Here is a tiny trained network, its code and every weight. The questions are about switching its units off for an input and a target symbol, where a switched-off unit gives its printed mean instead of its output.

import numpy as np


def w(rows, s, z=0):
    codes = np.array(rows[::2]) - 128.0
    scale = np.full(codes.shape[1], s)
    scale[-1] = z or s
    return codes * scale


def f(y):
    return np.maximum(y, 0)


def softmax(a):
    e = np.exp(a - a.max(-1, keepdims=True))
    return e / e.sum(-1, keepdims=True)


def log_softmax(a):
    a = a - a.max(-1, keepdims=True)
    return a - np.log(np.exp(a).sum(-1, keepdims=True))


def net(x, mask):
    ids = ['ΔΘΠαβεζηλμξτω'.index(c) for c in x.split()]
    T = len(ids)
    res = E[ids] + P[:T]
    u = 0
    for l in range(2):
        q, k, v = (res @ M[l].T for M in (Q, K, V))
        z = softmax(np.where(np.tri(T) > 0, q @ k.T / 3**0.5, -1e9)) @ v
        res = res + np.where(mask[u], z, O[l][:, -1]) @ O[l][:, :-1]
        u += 1
        y = f(res @ A[l][:, :-1].T + A[l][:, -1])
        res = res + np.where(mask[u : u + 8], y, B[l][:, -1]) @ B[l][:, :-1]
        u += 8
    return log_softmax(res[-1] @ U[:, :-1].T + U[:, -1])


Q, K, V, O, A, B = {}, {}, {}, {}, {}, {}
E = w([
[114,50,154,74,73,229,101,126,170,80],'Δ',
[140,139,132,31,154,140,69,123,19,145],'Θ',
[122,184,216,115,149,191,72,106,151,113],'Π',
[161,114,183,166,21,112,81,144,84,130],'α',
[59,140,110,140,121,158,165,103,58,201],'β',
[31,160,83,132,100,62,84,129,99,108],'ε',
[191,249,99,145,110,123,90,82,85,124],'ζ',
[151,105,121,153,87,197,146,21,109,124],'η',
[48,147,124,108,109,88,163,157,207,158],'λ',
[188,187,218,159,109,31,138,122,109,169],'μ',
[155,86,89,51,174,83,177,132,93,170],'ξ',
[100,60,185,83,178,96,154,160,207,166],'τ',
[221,182,98,44,131,135,85,180,184,109],'ω',
],0.012)
P = w([
[129,147,149,93,117,169,199,145,49,47],'0',
[101,174,190,48,70,159,248,177,51,12],'1',
[112,160,147,80,115,124,196,145,94,90],'2',
[160,145,116,200,148,132,213,143,120,49],'3',
[119,130,143,87,88,129,155,116,118,125],'4',
[134,132,127,67,113,129,123,134,126,142],'5',
[122,131,126,99,104,116,114,107,139,166],'6',
[134,139,122,111,105,114,111,104,155,184],'7',
[133,126,129,96,111,121,83,93,157,196],'8',
[124,113,115,114,105,102,61,87,162,197],'9',
[151,113,91,150,127,98,39,80,176,212],'10',
[144,110,99,133,123,115,59,88,163,194],'11',
[100,111,99,54,91,111,36,74,166,255],'12',
],0.0077)
Q[0] = w([
[205,98,136,254,212,181,204,180,85,5],'0.h1',
[133,73,102,168,245,110,114,254,116,99],'0.h1',
[176,86,199,18,95,163,45,110,91,156],'0.h1',
],0.0071)
K[0] = w([
[76,188,166,65,61,143,254,217,66,27],'0.h1',
[83,168,216,186,48,198,178,133,30,1],'0.h1',
[57,136,25,218,129,109,93,65,201,222],'0.h1',
],0.0064)
V[0] = w([
[65,185,143,239,46,196,106,51,179,96],'0.h1',
[138,160,223,91,112,109,47,242,208,79],'0.h1',
[253,65,189,126,125,242,100,103,81,129],'0.h1',
],0.0057)
O[0] = w([
[101,235,100,137,31,139,211,47,187,166,42],'0.h1',
[213,84,115,65,59,205,162,171,72,222,254],'0.h1',
[145,45,165,2,99,77,126,27,165,88,242],'0.h1',
],0.0082,0.00094)
A[0] = w([
[106,127,161,80,114,89,165,148,135,158,73],'0.n1',
[137,183,164,120,101,114,127,131,137,152,222],'0.n2',
[131,134,185,169,104,89,135,148,124,105,127],'0.n3',
[50,50,143,118,119,138,170,177,254,126,187],'0.n4',
[108,62,110,106,133,154,169,115,173,137,120],'0.n5',
[79,119,60,124,104,80,141,139,94,135,147],'0.n6',
[130,168,192,139,112,154,66,153,165,99,137],'0.n7',
[172,140,119,154,132,117,98,157,166,60,254],'0.n8',
],0.0079,0.0027)
B[0] = w([
[221,86,160,164,172,155,134,96,108,175,178],'0.n1',
[113,174,87,99,107,96,181,75,102,158,254],'0.n2',
[77,141,169,153,111,58,153,66,83,130,161],'0.n3',
[250,255,237,164,168,112,12,166,57,93,184],'0.n4',
[133,173,206,183,116,94,75,251,163,138,167],'0.n5',
[71,119,206,67,181,156,164,157,87,176,179],'0.n6',
[19,58,71,131,232,93,200,92,158,189,218],'0.n7',
[57,152,104,11,107,42,116,181,187,155,183],'0.n8',
],0.0054,0.0043)
Q[1] = w([
[36,129,165,8,135,204,37,72,85,254],'1.h1',
[155,118,14,109,195,181,215,133,140,53],'1.h1',
[137,150,185,102,185,233,184,146,164,119],'1.h1',
],0.0064)
K[1] = w([
[170,116,87,181,98,52,16,103,198,254],'1.h1',
[122,142,210,141,90,112,166,163,93,46],'1.h1',
[130,112,91,119,57,85,155,165,96,108],'1.h1',
],0.0075)
V[1] = w([
[184,145,36,114,44,1,138,167,96,83],'1.h1',
[202,181,202,206,123,54,84,135,109,121],'1.h1',
[62,31,194,172,65,114,138,128,76,160],'1.h1',
],0.0066)
O[1] = w([
[199,97,15,229,93,1,82,93,106,145,211],'1.h1',
[214,143,252,253,96,126,135,158,144,58,168],'1.h1',
[19,92,242,159,33,140,69,110,138,234,3],'1.h1',
],0.0083,0.00035)
A[1] = w([
[58,49,136,86,63,137,94,59,125,116,158],'1.n1',
[117,134,106,127,153,146,103,106,255,163,147],'1.n2',
[106,204,156,146,59,178,160,98,144,151,153],'1.n3',
[119,187,125,81,219,160,156,166,100,96,223],'1.n4',
[101,106,131,97,144,173,164,182,143,166,116],'1.n5',
[183,127,132,129,101,166,56,182,229,36,109],'1.n6',
[121,78,147,111,95,163,141,161,156,159,250],'1.n7',
[190,51,175,79,85,133,141,66,154,114,134],'1.n8',
],0.0078,0.0023)
B[1] = w([
[105,37,115,118,184,190,117,107,128,176,243],'1.n1',
[150,85,115,152,73,101,175,164,51,113,187],'1.n2',
[71,173,132,116,2,136,72,115,174,119,243],'1.n3',
[106,185,57,163,195,184,113,126,146,112,254],'1.n4',
[119,141,114,151,155,99,127,209,139,146,184],'1.n5',
[48,94,133,81,111,147,223,133,62,83,172],'1.n6',
[156,102,116,126,125,121,105,198,180,87,199],'1.n7',
[207,124,150,118,185,138,133,70,179,146,219],'1.n8',
],0.0078,0.0056)
U = w([
[159,86,150,121,106,180,122,62,162,114,47],'Δ',
[107,83,183,143,232,81,126,154,146,139,149],'Θ',
[153,154,108,28,116,162,159,151,169,183,109],'Π',
[138,102,177,110,63,65,122,114,114,171,173],'α',
[72,147,124,114,163,123,142,70,226,115,204],'β',
[135,212,83,177,73,147,83,145,118,111,107],'ε',
[168,81,67,152,168,84,211,142,136,139,253],'ζ',
[109,188,171,114,141,53,193,11,112,111,80],'η',
[73,127,84,190,93,176,174,171,66,177,125],'λ',
[176,163,185,197,133,136,95,177,159,108,150],'μ',
[21,96,106,112,139,90,83,150,120,106,103],'ξ',
[145,97,150,132,103,184,118,157,129,37,43],'τ',
[174,122,98,102,154,178,94,98,2,149,17],'ω',
],0.0067,0.0043)

Each question gives the input, a string of symbols that net reads in full, and the target symbol t.
The units are the heads (3 rows each of Q, K, V and O) and the neurons (one row each of A and B). Each row of codes is followed by its name. A weight is (code - 128) times the scale printed after its matrix; where a second scale follows, it is the last column's (O, A, B and U).
mask holds one flag per unit, layer by layer, with each layer's heads first. A switched-off unit (its flag False) gives its mean, the last column of its rows in O or B, instead of its output. The means were averaged over made-up inputs and are rounded, as every weight is.
A unit's drop is (log p(t) with every unit on - log p(t) with that unit switched off) / (log p(t) with every unit on - log p(t) with every unit switched off).
The circuit of an input: a set's keep is (log p(t) with only the set's units on - log p(t) with every unit switched off) / (log p(t) with every unit on - log p(t) with every unit switched off). Starting from the 12 units with the biggest drops (on a tie, the unit counted first), units are removed one at a time, each time the one whose removal leaves the highest keep (on an exact tie, the one counted first), for as long as the keep stays at least 0.8.
units of the circuit, in order: the units of the circuit, biggest drop first
unit that matters most: the unit with the biggest drop
k most important neurons: the k neurons with the biggest drops, biggest first
k most important neurons of layer l: the k neurons of layer l with the biggest drops, biggest first
drop when u is switched off: that unit's drop, to one decimal
input ξ β λ, target Θ: most important neuron of layer 1 => 1.n3
input Π ω α α Π, target α: units of the circuit, in order => 1.h1, 0.h1
input ξ Π η α η λ ε ω Π Θ ω ω, target ζ: units of the circuit, in order => 1.h1, 1.n3, 0.n8
input Θ Θ ξ, target Θ: units of the circuit, in order => 0.h1, 1.n3
input η λ μ ε ω ω Π α Δ λ μ α ε, target α: units of the circuit, in order => 1.h1, 1.n4
input ε λ β Π τ Π ω ω τ, target ζ: units of the circuit, in order => 1.h1, 0.n8
input β Π τ ω Π Θ ε α τ, target μ: 2 most important neurons => 0.n4, 1.n1
input Π Π η, target β: units of the circuit, in order => 0.h1, 1.h1
input β η α ξ ω ε Π λ ζ, target ε: units of the circuit, in order => 0.h1, 1.n1, 1.n3
input Π ω ξ ζ Π ζ η α Π β Π Π ε, target Π: units of the circuit, in order => 1.h1, 0.h1, 0.n7
input β β τ Δ ξ Π, target Θ: 2 most important neurons of layer 0 => 0.n7, 0.n2
input λ Θ Π λ Π, target ε: 2 most important neurons => 1.n3, 1.n1
input α Π Π Π ω τ Π Π Π Δ, target Π: units of the circuit, in order => 0.h1, 1.h1
input ξ Θ β, target Θ: unit that matters most => 0.h1
input ω Π ε α Θ Π ξ ω η Π τ Π β, target μ: 2 most important neurons of layer 0 => 0.n4, 0.n5
input β η Π η Π Δ μ Π α α Π, target α: 2 most important neurons => 1.n2, 1.n4
input μ α Δ Π λ, target μ: 2 most important neurons of layer 0 => 0.n4, 0.n1
input Π Π λ ω, target Π: units of the circuit, in order => 0.h1, 1.h1
input τ ε α α μ, target α: 2 most important neurons of layer 1 => 1.n4, 1.n3
input α α τ, target μ: unit that matters most => 0.n4
input Π ξ α Π Π Π Π α μ α ξ Π, target Θ: 3 most important neurons => 1.n3, 0.n7, 1.n1
input β λ λ Π Π Δ ω λ Δ α β ξ ξ, target Θ: 3 most important neurons => 1.n3, 0.n6, 0.n2
input Π ε ε α, target λ: 2 most important neurons => 0.n4, 1.n8
input ω Π β Π Π ε Π η λ, target ε: 2 most important neurons => 0.n4, 1.n3
input ζ α β Δ ω ω Π Π Π ω, target ζ: 2 most important neurons => 1.n3, 1.n2
input λ Π Π ω Π, target ζ: 2 most important neurons of layer 0 => 0.n8, 0.n7
input β η Δ Π, target β: unit that matters most => 0.h1
input α Π Δ Θ β Π η ε β ζ ω τ Π, target ζ: drop when 1.n8 is switched off => 0.0
